Here is a tiny trained network, its code and every weight. The questions are about switching its units off for an input and a target symbol, where a switched-off unit gives its printed mean instead of its output.

import numpy as np


def w(rows, s, z=0):
    codes = np.array(rows[::2]) - 128.0
    scale = np.full(codes.shape[1], s)
    scale[-1] = z or s
    return codes * scale


def f(y):
    return y / 2 * (1 + np.tanh(0.7978845608 * (y + 0.044715 * y**3)))


def softmax(a):
    e = np.exp(a - a.max(-1, keepdims=True))
    return e / e.sum(-1, keepdims=True)


def log_softmax(a):
    a = a - a.max(-1, keepdims=True)
    return a - np.log(np.exp(a).sum(-1, keepdims=True))


def net(x, mask):
    ids = ['ΔΛΣΩαβεηθμξπφ'.index(c) for c in x.split()]
    T = len(ids)
    res = E[ids] + P[:T]
    r = res
    for j in range(2):
        rows = slice(2 * j, 2 * j + 2)
        q, k, v = (r @ M[0][rows].T for M in (Q, K, V))
        z = softmax(np.where(np.tri(T) > 0, q @ k.T / 2**0.5, -1e9)) @ v
        o = O[0][rows]
        res = res + np.where(mask[j], z, o[:, -1]) @ o[:, :-1]
    y = f(res @ A[0][:, :-1].T + A[0][:, -1])
    res = res + np.where(mask[2:6], y, B[0][:, -1]) @ B[0][:, :-1]
    return log_softmax(res[-1] @ U[:, :-1].T + U[:, -1])


Q, K, V, O, A, B = {}, {}, {}, {}, {}, {}
E = w([
[156,180,157,68,87,169,111],'Δ',
[158,104,5,122,150,135,121],'Λ',
[214,119,192,175,166,146,154],'Σ',
[116,97,127,144,147,124,137],'Ω',
[102,173,115,115,67,81,104],'α',
[94,142,162,147,167,123,167],'β',
[153,50,106,129,104,136,74],'ε',
[107,168,161,136,64,60,129],'η',
[203,151,185,67,187,141,126],'θ',
[120,113,100,65,234,102,130],'μ',
[111,107,150,57,99,164,190],'ξ',
[162,165,109,127,164,205,123],'π',
[116,124,177,154,147,123,92],'φ',
],0.023)
P = w([
[53,71,203,3,94,181,168],'0',
[106,119,146,88,138,111,119],'1',
[118,111,144,92,133,117,117],'2',
[122,112,140,99,143,110,112],'3',
[145,130,117,111,151,70,135],'4',
[149,125,118,110,155,71,126],'5',
[155,120,107,109,149,74,128],'6',
[163,125,97,104,144,69,136],'7',
[165,123,99,103,147,70,134],'8',
],0.013)
Q[0] = w([
[192,143,179,25,212,234,132],'head 1',
[249,221,95,74,135,73,157],'head 1',
[252,199,80,129,134,58,138],'head 2',
[124,187,84,108,156,132,101],'head 2',
],0.011)
K[0] = w([
[195,5,46,85,92,184,96],'head 1',
[185,137,80,141,156,53,22],'head 1',
[160,189,82,229,218,85,44],'head 2',
[141,122,40,93,144,110,59],'head 2',
],0.011)
V[0] = w([
[135,78,77,78,55,126,36],'head 1',
[99,137,35,129,108,148,252],'head 1',
[55,110,125,178,173,130,85],'head 2',
[99,238,121,127,184,164,150],'head 2',
],0.011)
O[0] = w([
[149,109,37,78,104,36,31,190],'head 1',
[79,118,20,120,154,132,250,61],'head 1',
[73,154,173,36,170,154,202,19],'head 2',
[17,128,167,138,135,151,20,255],'head 2',
],0.012,0.0041)
A[0] = w([
[150,135,126,150,153,246,135,119],'neuron 1',
[131,206,134,192,41,133,127,254],'neuron 2',
[103,173,129,26,110,134,125,103],'neuron 3',
[170,75,158,145,79,115,174,148],'neuron 4',
],0.011,0.0066)
B[0] = w([
[103,255,129,156,149,82,74,255],'neuron 1',
[110,32,120,154,60,191,183,211],'neuron 2',
[230,107,90,221,150,137,115,183],'neuron 3',
[95,147,187,124,155,75,249,192],'neuron 4',
],0.0099,0.0082)
U = w([
[150,138,193,19,131,166,91,129],'Δ',
[124,164,140,72,106,80,118,117],'Λ',
[122,126,125,115,131,122,108,106],'Σ',
[107,179,113,137,126,151,98,149],'Ω',
[140,120,69,174,133,132,126,119],'α',
[118,111,134,111,132,135,104,116],'β',
[151,131,134,111,129,106,79,104],'ε',
[99,118,144,33,93,153,141,248],'η',
[170,91,118,144,120,248,109,124],'θ',
[153,113,142,196,144,135,119,101],'μ',
[66,30,141,123,204,155,86,151],'ξ',
[81,87,123,187,107,100,88,74],'π',
[131,116,131,133,117,129,108,118],'φ',
],0.011,0.012)

Each question gives the input, a string of symbols that net reads in full, and the target symbol t.
The units are the heads (2 rows each of Q, K, V and O) and the neurons (one row each of A and B). Each row of codes is followed by its name. A weight is (code - 128) times the scale printed after its matrix; where a second scale follows, it is the last column's (O, A, B and U).
mask holds one flag per unit, heads first, then neurons. A switched-off unit (its flag False) gives its mean, the last column of its rows in O or B, instead of its output. The means were averaged over made-up inputs and are rounded, as every weight is.
A unit's drop is (log p(t) with every unit on - log p(t) with that unit switched off) / (log p(t) with every unit on - log p(t) with every unit switched off).
The circuit of an input: a set's keep is (log p(t) with only the set's units on - log p(t) with every unit switched off) / (log p(t) with every unit on - log p(t) with every unit switched off). Starting from all 6 units, units are removed one at a time, each time the one whose removal leaves the highest keep (on an exact tie, the one counted first), for as long as the keep stays at least 0.8.
units of the circuit, in order: the units of the circuit, biggest drop first
unit that matters most: the unit with the biggest drop
top k neurons: the k neurons with the biggest drops, biggest first
heads that matter: for each layer, one digit per head in row order, 1 if its drop is at least 0.15 and else 0, layers parted by /
input Σ π π ε, target μ: units of the circuit, in order => (head 1; head 2; neuron 4)
input ξ π Ω ε, target α: heads that matter => 11
input φ α ε, target Δ: units of the circuit, in order => (head 1; head 2)
input π μ φ, target ξ: heads that matter => 01
input ε Δ φ Ω η π ε π Δ, target ε: heads that matter => 10
input Ω α Ω Σ ε Ω ε β, target Λ: units of the circuit, in order => (head 2; head 1)
input Ω ε Δ μ, target ε: heads that matter => 10
input ξ η φ, target α: heads that matter => 11
input Σ π π μ π η, target π: unit that matters most => neuron 2
input Δ Δ Ω, target π: units of the circuit, in order => (head 2; head 1)
input θ φ Σ β, target θ: units of the circuit, in order => (neuron 2; head 1; head 2)
input Ω β η, target η: heads that matter => 10
input π Ω ε, target ξ: heads that matter => 01
input φ ε β, target Δ: units of the circuit, in order => (head 1; head 2)
input φ π Ω, target Δ: heads that matter => 11
input π η Σ π π Λ π β, target ξ: units of the circuit, in order => (neuron 1; head 2)
input Ω β π Σ Ω Δ, target θ: top neuron => (neuron 3)
input Ω Σ φ, target η: heads that matter => 01
input Σ π π φ, target μ: heads that matter => 11
input π β Ω α, target η: unit that matters most => head 1
input φ β Ω ε, target Δ: units of the circuit, in order => (head 2; head 1)
input Ω ε ε, target η: heads that matter => 01
input φ π α Σ π Λ Ω ξ, target α: units of the circuit, in order => (head 1; neuron 3)
input π Ω Ω Δ Ω Ω α, target α: units of the circuit, in order => (neuron 3; head 2; head 1; neuron 2)
input Σ π π Δ φ, target ξ: heads that matter => 00
input π Ω ξ φ ε, target η: units of the circuit, in order => (head 2; neuron 3)
